Here is a tiny trained network, its code and every weight. The questions are about switching its units off for an input and a class, where a switched-off unit gives its printed mean instead of its output.

import numpy as np


def w(rows, s, z=0):
    codes = np.array(rows[::2]) - 128.0
    scale = np.full(codes.shape[1], s)
    scale[-1] = z or s
    return codes * scale


def f(y):
    return y / 2 * (1 + np.tanh(0.7978845608 * (y + 0.044715 * y**3)))


def log_softmax(a):
    a = a - a.max(-1, keepdims=True)
    return a - np.log(np.exp(a).sum(-1, keepdims=True))


def net(x, mask):
    res = np.array(x, float).reshape(1, 8) / 4 @ E
    y = f(res @ A[0][:, :-1].T + A[0][:, -1])
    res = res + np.where(mask, y, B[0][:, -1]) @ B[0][:, :-1]
    return log_softmax(res[-1] @ U[:, :-1].T + U[:, -1])


A, B = {}, {}
E = w([
[120,161,143,95,126,166,101,140,117],'x0',
[129,131,129,129,115,123,126,128,127],'x1',
[175,178,68,151,139,98,151,152,80],'x2',
[106,103,124,151,134,105,134,147,139],'x3',
[166,139,170,159,173,50,38,96,116],'x4',
[146,135,125,108,134,135,135,106,120],'x5',
[244,119,195,97,138,101,156,192,182],'x6',
[152,103,104,138,150,116,150,101,141],'x7',
],0.011)
A[0] = w([
[101,128,68,144,134,150,134,149,67,34],'n0',
[136,109,172,76,116,156,154,141,254,160],'n1',
[236,159,145,103,126,52,110,186,177,202],'n2',
[90,191,92,148,179,73,130,98,55,88],'n3',
[162,84,124,143,43,145,216,93,126,203],'n4',
[134,138,131,158,66,121,79,131,182,58],'n5',
[151,149,167,179,181,108,61,103,93,255],'n6',
[80,159,36,130,103,138,198,128,83,162],'n7',
[79,190,91,144,162,87,78,54,104,43],'n8',
[71,74,140,136,99,166,70,53,129,130],'n9',
[73,228,71,155,131,136,203,113,141,191],'n10',
[67,107,108,171,123,171,96,50,153,198],'n11',
[173,75,131,161,101,79,140,78,139,52],'n12',
[142,146,120,118,241,108,51,116,136,151],'n13',
],0.01,0.0035)
B[0] = w([
[155,100,127,2,83,116,54,136,152,173],'n0',
[105,177,112,86,26,113,197,106,200,224],'n1',
[100,130,60,89,238,129,177,65,53,246],'n2',
[186,95,129,215,63,75,65,154,182,200],'n3',
[141,84,118,77,185,191,192,205,111,193],'n4',
[77,141,49,101,129,77,72,92,121,134],'n5',
[212,134,145,56,135,10,65,102,119,225],'n6',
[69,39,71,82,109,36,156,61,63,231],'n7',
[181,111,153,235,145,128,58,186,99,206],'n8',
[99,179,156,123,242,160,146,217,60,212],'n9',
[125,41,77,41,66,127,139,25,20,212],'n10',
[90,156,153,175,225,117,87,118,39,222],'n11',
[162,118,202,148,147,71,113,159,125,152],'n12',
[168,85,74,150,122,87,29,63,113,198],'n13',
],0.0079,0.011)
U = w([
[57,98,95,152,162,220,194,170,76,237],'0',
[80,45,127,100,124,89,105,84,156,247],'1',
[141,144,121,204,203,117,92,135,115,55],'2',
[172,109,84,235,29,105,43,130,162,2],'3',
[143,92,160,156,74,230,215,188,254,31],'4',
],0.0086,0.004)

Each question gives the input, the list of numbers given to net, and the class t.
The units are the neurons (one row each of A and B). Each row of codes is followed by its name. A weight is (code - 128) times the scale printed after its matrix; where a second scale follows, it is the last column's (A, B and U).
mask holds one flag per neuron, in row order. A switched-off neuron (its flag False) gives its mean, the last column of its row in B, instead of its output. The means were averaged over made-up inputs and are rounded, as every weight is.
A unit's drop is (log p(t) with every unit on - log p(t) with that unit switched off) / (log p(t) with every unit on - log p(t) with every unit switched off).
The circuit of an input: a set's keep is (log p(t) with only the set's units on - log p(t) with every unit switched off) / (log p(t) with every unit on - log p(t) with every unit switched off). Starting from the 12 units with the biggest drops (on a tie, the unit counted first), units are removed one at a time, each time the one whose removal leaves the highest keep (on an exact tie, the one counted first), for as long as the keep stays at least 0.8.
circuit, biggest first: the units of the circuit, biggest drop first
unit that matters most: the unit with the biggest drop
top k neurons: the k neurons with the biggest drops, biggest first
drop when u is switched off: that unit's drop, to one decimal
input [-3,0,5,-3,1,0,-6,2], class 3: circuit, biggest first : n3
input [-6,-8,0,2,-6,-5,7,-3], class 4: circuit, biggest first : n1, n7
input [7,-1,-6,7,-8,5,1,0], class 4: circuit, biggest first : n1, n2
input [2,6,0,-8,0,-7,2,7], class 4: top 3 neurons : n7, n11, n10
input [-6,-8,3,-7,1,-7,-3,-7], class 3: circuit, biggest first : n2, n3
input [2,7,-7,-6,7,0,0,-6], class 2: circuit, biggest first : n9, n7
input [-5,2,1,0,-5,-3,7,-2], class 0: top 2 neurons : n2, n3
input [4,8,-5,1,0,0,-7,-5], class 0: top 2 neurons : n9, n6
input [-8,1,7,1,1,-6,-2,2], class 3: top 3 neurons : n3, n2, n9
input [7,-1,5,0,3,4,0,6], class 3: top 2 neurons : n9, n11
input [3,-5,2,1,8,-6,-7,0], class 3: top 3 neurons : n3, n2, n13
input [-1,-7,1,-7,2,-4,-8,7], class 3: top 3 neurons : n3, n2, n8
input [0,5,0,4,-8,8,8,6], class 4: top 2 neurons : n1, n11
input [5,-5,-1,5,3,-1,0,-2], class 2: circuit, biggest first : n7
input [1,1,4,-4,-4,-5,-8,7], class 1: top 2 neurons : n7, n0
input [-6,8,0,6,-8,6,7,2], class 4: top 2 neurons : n1, n11
input [0,-2,2,6,-5,2,6,1], class 0: top 2 neurons : n2, n3
input [-2,3,5,8,-8,6,-7,-5], class 1: drop when n7 is switched off : 0.2
input [2,-6,-2,-7,-4,7,-1,7], class 0: drop when n6 is switched off : 0.2
input [-5,7,-3,6,2,-3,-1,-6], class 2: drop when n10 is switched off : 0.3
input [-4,0,3,-5,4,-3,-1,-1], class 3: unit that matters most : n9
input [2,-3,-3,7,8,8,-8,6], class 2: top 2 neurons : n9, n11
